Below are the code and all the weights of a small trained network. Each question names an input and a target symbol and asks about switching units off, where a switched-off unit gives its printed mean instead of its output.

import numpy as np


def w(rows, s, z=0):
    codes = np.array(rows[::2]) - 128.0
    scale = np.full(codes.shape[1], s)
    scale[-1] = z or s
    return codes * scale


def softmax(a):
    e = np.exp(a - a.max(-1, keepdims=True))
    return e / e.sum(-1, keepdims=True)


def log_softmax(a):
    a = a - a.max(-1, keepdims=True)
    return a - np.log(np.exp(a).sum(-1, keepdims=True))


def net(x, mask):
    ids = ['βγηθμξσψω'.index(c) for c in x.split()]
    T = len(ids)
    res = E[ids] + P[:T]
    u = 0
    for l in range(2):
        r = res
        for j in range(3):
            rows = slice(4 * j, 4 * j + 4)
            q, k, v = (r @ M[l][rows].T for M in (Q, K, V))
            z = softmax(np.where(np.tri(T) > 0, q @ k.T / 4**0.5, -1e9)) @ v
            o = O[l][rows]
            res = res + np.where(mask[u + j], z, o[:, -1]) @ o[:, :-1]
        u += 3
    return log_softmax(res[-1] @ U[:, :-1].T + U[:, -1])


Q, K, V, O = {}, {}, {}, {}
E = w([
[87,171,126,53,48],'β',
[190,132,130,141,107],'γ',
[97,147,137,244,135],'η',
[158,65,88,50,183],'θ',
[138,225,181,44,128],'μ',
[41,99,60,170,195],'ξ',
[255,108,202,99,92],'σ',
[185,63,130,234,213],'ψ',
[71,123,208,136,72],'ω',
],0.013)
P = w([
[192,139,85,97,62],'0',
[40,67,254,102,163],'1',
[26,59,230,85,178],'2',
[17,67,232,75,175],'3',
[16,75,233,68,175],'4',
[11,74,212,46,182],'5',
[4,80,214,53,218],'6',
],0.004)
Q[0] = w([
[124,73,64,214,131],'0.h1',
[217,172,159,98,165],'0.h1',
[131,129,66,46,66],'0.h1',
[92,94,89,137,100],'0.h1',
[191,161,90,142,165],'0.h2',
[139,133,151,175,153],'0.h2',
[154,130,130,140,169],'0.h2',
[138,138,107,124,100],'0.h2',
[161,98,2,177,121],'0.h3',
[139,102,154,167,159],'0.h3',
[169,160,214,58,74],'0.h3',
[93,90,79,133,117],'0.h3',
],0.022)
K[0] = w([
[87,62,37,198,142],'0.h1',
[212,236,117,113,204],'0.h1',
[95,140,111,4,116],'0.h1',
[78,69,89,125,93],'0.h1',
[124,49,48,146,91],'0.h2',
[146,95,153,131,80],'0.h2',
[150,104,98,141,75],'0.h2',
[112,97,102,133,155],'0.h2',
[102,113,242,66,227],'0.h3',
[185,165,101,167,147],'0.h3',
[141,22,94,153,31],'0.h3',
[92,169,110,108,174],'0.h3',
],0.018)
V[0] = w([
[148,229,239,130,218],'0.h1',
[116,129,142,158,170],'0.h1',
[169,219,104,116,182],'0.h1',
[136,131,175,80,84],'0.h1',
[112,1,222,129,96],'0.h2',
[128,125,147,118,139],'0.h2',
[133,172,194,74,194],'0.h2',
[142,203,88,118,159],'0.h2',
[155,181,102,176,13],'0.h3',
[193,177,173,181,167],'0.h3',
[122,13,98,133,117],'0.h3',
[70,136,153,189,120],'0.h3',
],0.0086)
O[0] = w([
[39,59,137,217,126,209],'0.h1',
[124,113,95,133,73,154],'0.h1',
[105,198,180,217,106,52],'0.h1',
[102,82,150,118,220,167],'0.h1',
[2,73,89,67,110,253],'0.h2',
[113,118,115,141,149,151],'0.h2',
[81,84,86,207,211,208],'0.h2',
[190,147,146,175,150,71],'0.h2',
[192,143,242,93,45,117],'0.h3',
[155,35,190,227,102,159],'0.h3',
[137,86,2,126,139,142],'0.h3',
[143,173,50,160,63,163],'0.h3',
],0.0063,0.0062)
Q[1] = w([
[131,170,152,154,112],'1.h1',
[125,139,157,140,83],'1.h1',
[112,189,110,149,230],'1.h1',
[237,201,121,157,180],'1.h1',
[73,29,149,102,114],'1.h2',
[220,232,124,149,125],'1.h2',
[241,146,92,87,138],'1.h2',
[152,203,112,92,96],'1.h2',
[158,86,81,91,38],'1.h3',
[251,33,69,5,51],'1.h3',
[188,157,78,106,48],'1.h3',
[91,192,112,135,50],'1.h3',
],0.014)
K[1] = w([
[110,118,108,104,129],'1.h1',
[121,94,124,101,137],'1.h1',
[114,169,112,124,84],'1.h1',
[112,222,76,185,148],'1.h1',
[195,158,165,119,105],'1.h2',
[48,62,114,134,151],'1.h2',
[122,36,119,130,102],'1.h2',
[89,114,150,118,100],'1.h2',
[172,68,99,151,67],'1.h3',
[215,6,88,75,101],'1.h3',
[173,126,57,144,77],'1.h3',
[108,142,113,189,92],'1.h3',
],0.018)
V[1] = w([
[138,90,170,90,154],'1.h1',
[150,106,165,71,121],'1.h1',
[153,182,132,85,51],'1.h1',
[123,182,94,159,81],'1.h1',
[255,125,131,110,90],'1.h2',
[145,179,154,179,28],'1.h2',
[120,193,39,175,96],'1.h2',
[89,21,111,206,134],'1.h2',
[135,130,152,196,226],'1.h3',
[87,209,103,226,29],'1.h3',
[109,182,134,116,191],'1.h3',
[106,211,186,106,191],'1.h3',
],0.0087)
O[1] = w([
[152,158,166,132,106,233],'1.h1',
[138,159,180,122,80,201],'1.h1',
[92,99,136,108,78,40],'1.h1',
[99,86,88,121,144,3],'1.h1',
[205,181,118,171,109,115],'1.h2',
[87,205,197,186,127,155],'1.h2',
[54,182,56,145,157,59],'1.h2',
[142,52,114,194,153,199],'1.h2',
[145,154,179,63,200,155],'1.h3',
[50,223,182,158,155,63],'1.h3',
[108,118,112,98,186,123],'1.h3',
[101,108,132,96,254,145],'1.h3',
],0.0087,0.0068)
U = w([
[135,190,121,68,95,129],'β',
[178,178,133,130,99,168],'γ',
[79,186,147,204,97,41],'η',
[154,108,89,77,127,77],'θ',
[111,133,159,131,193,173],'μ',
[83,185,36,110,124,217],'ξ',
[186,105,173,131,104,3],'σ',
[139,82,93,253,145,139],'ψ',
[13,40,172,111,52,157],'ω',
],0.004,0.0033)

Each question gives the input, a string of symbols that net reads in full, and the target symbol t.
The units are the heads (4 rows each of Q, K, V and O). Each row of codes is followed by its name. A weight is (code - 128) times the scale printed after its matrix; where a second scale follows, it is the last column's (O and U).
mask holds one flag per head, layer by layer. A switched-off head (its flag False) gives its mean, the last column of its rows in O, instead of its output. The means were averaged over made-up inputs and are rounded, as every weight is.
A unit's drop is (log p(t) with every unit on - log p(t) with that unit switched off) / (log p(t) with every unit on - log p(t) with every unit switched off).
The circuit of an input: a set's keep is (log p(t) with only the set's units on - log p(t) with every unit switched off) / (log p(t) with every unit on - log p(t) with every unit switched off). Starting from all 6 units, units are removed one at a time, each time the one whose removal leaves the highest keep (on an exact tie, the one counted first), for as long as the keep stays at least 0.8.
circuit, biggest first: the units of the circuit, biggest drop first
unit that matters most: the unit with the biggest drop
heads that matter: for each layer, one digit per head in row order, 1 if its drop is at least 0.15 and else 0, layers parted by /
drop when u is switched off: that unit's drop, to one decimal
input σ η ξ σ, target σ: circuit, biggest first : [0.h3, 1.h2, 1.h3]
input ξ ω γ, target ξ: circuit, biggest first : [1.h2, 0.h2, 0.h3, 0.h1]
input β ψ μ θ ψ γ β, target μ: circuit, biggest first : [1.h3, 0.h1, 0.h2]
input μ ψ ω γ, target μ: circuit, biggest first : [1.h3, 0.h1, 0.h2, 0.h3]
input ψ ξ μ θ γ, target ψ: circuit, biggest first : [1.h2, 0.h1]
input ξ γ ω β ω μ β, target ξ: unit that matters most : 1.h2
input β ω ξ ξ, target ξ: circuit, biggest first : [0.h3, 1.h2]
input ψ ω ω ψ σ, target ψ: circuit, biggest first : [1.h2, 0.h3, 0.h1]
input η ω μ ω ω, target η: circuit, biggest first : [1.h2, 0.h3, 0.h2]
input ξ μ μ γ ψ θ, target μ: heads that matter : 110 / 001
input ξ ψ ω η, target ξ: heads that matter : 101 / 010
input θ ω ω ω σ, target θ: circuit, biggest first : [0.h3, 1.h2, 1.h3]
input ψ σ ξ μ ω ψ ω, target ψ: circuit, biggest first : [1.h2, 0.h1, 0.h2]
input γ ψ ω η, target η: circuit, biggest first : [0.h1, 1.h3, 1.h2, 0.h2]
input θ σ ω ξ, target θ: circuit, biggest first : [0.h3, 1.h2, 0.h1]
input η ω μ, target η: heads that matter : 111 / 010
input μ ψ σ ω γ γ, target μ: circuit, biggest first : [0.h1, 1.h3, 0.h2, 0.h3]
input ω ψ μ ω ω β, target μ: heads that matter : 110 / 001
input ψ μ ψ ω ω σ ω, target ψ: circuit, biggest first : [0.h3, 1.h2, 0.h1]
input θ ξ ω ψ ω ω, target θ: unit that matters most : 0.h3
input θ η γ, target θ: unit that matters most : 0.h3
input ψ μ ω ψ η ω μ, target ψ: heads that matter : 101 / 010
input ψ ψ η σ ψ ξ η, target η: drop when 1.h3 is switched off : 0.9
input η ω ξ, target η: drop when 1.h3 is switched off : 0.4
input ψ ξ ξ, target ξ: drop when 1.h2 is switched off : -0.1
input μ ω θ ξ ξ η, target μ: drop when 1.h3 is switched off : 0.8
input μ ω ψ σ, target μ: unit that matters most : 0.h1
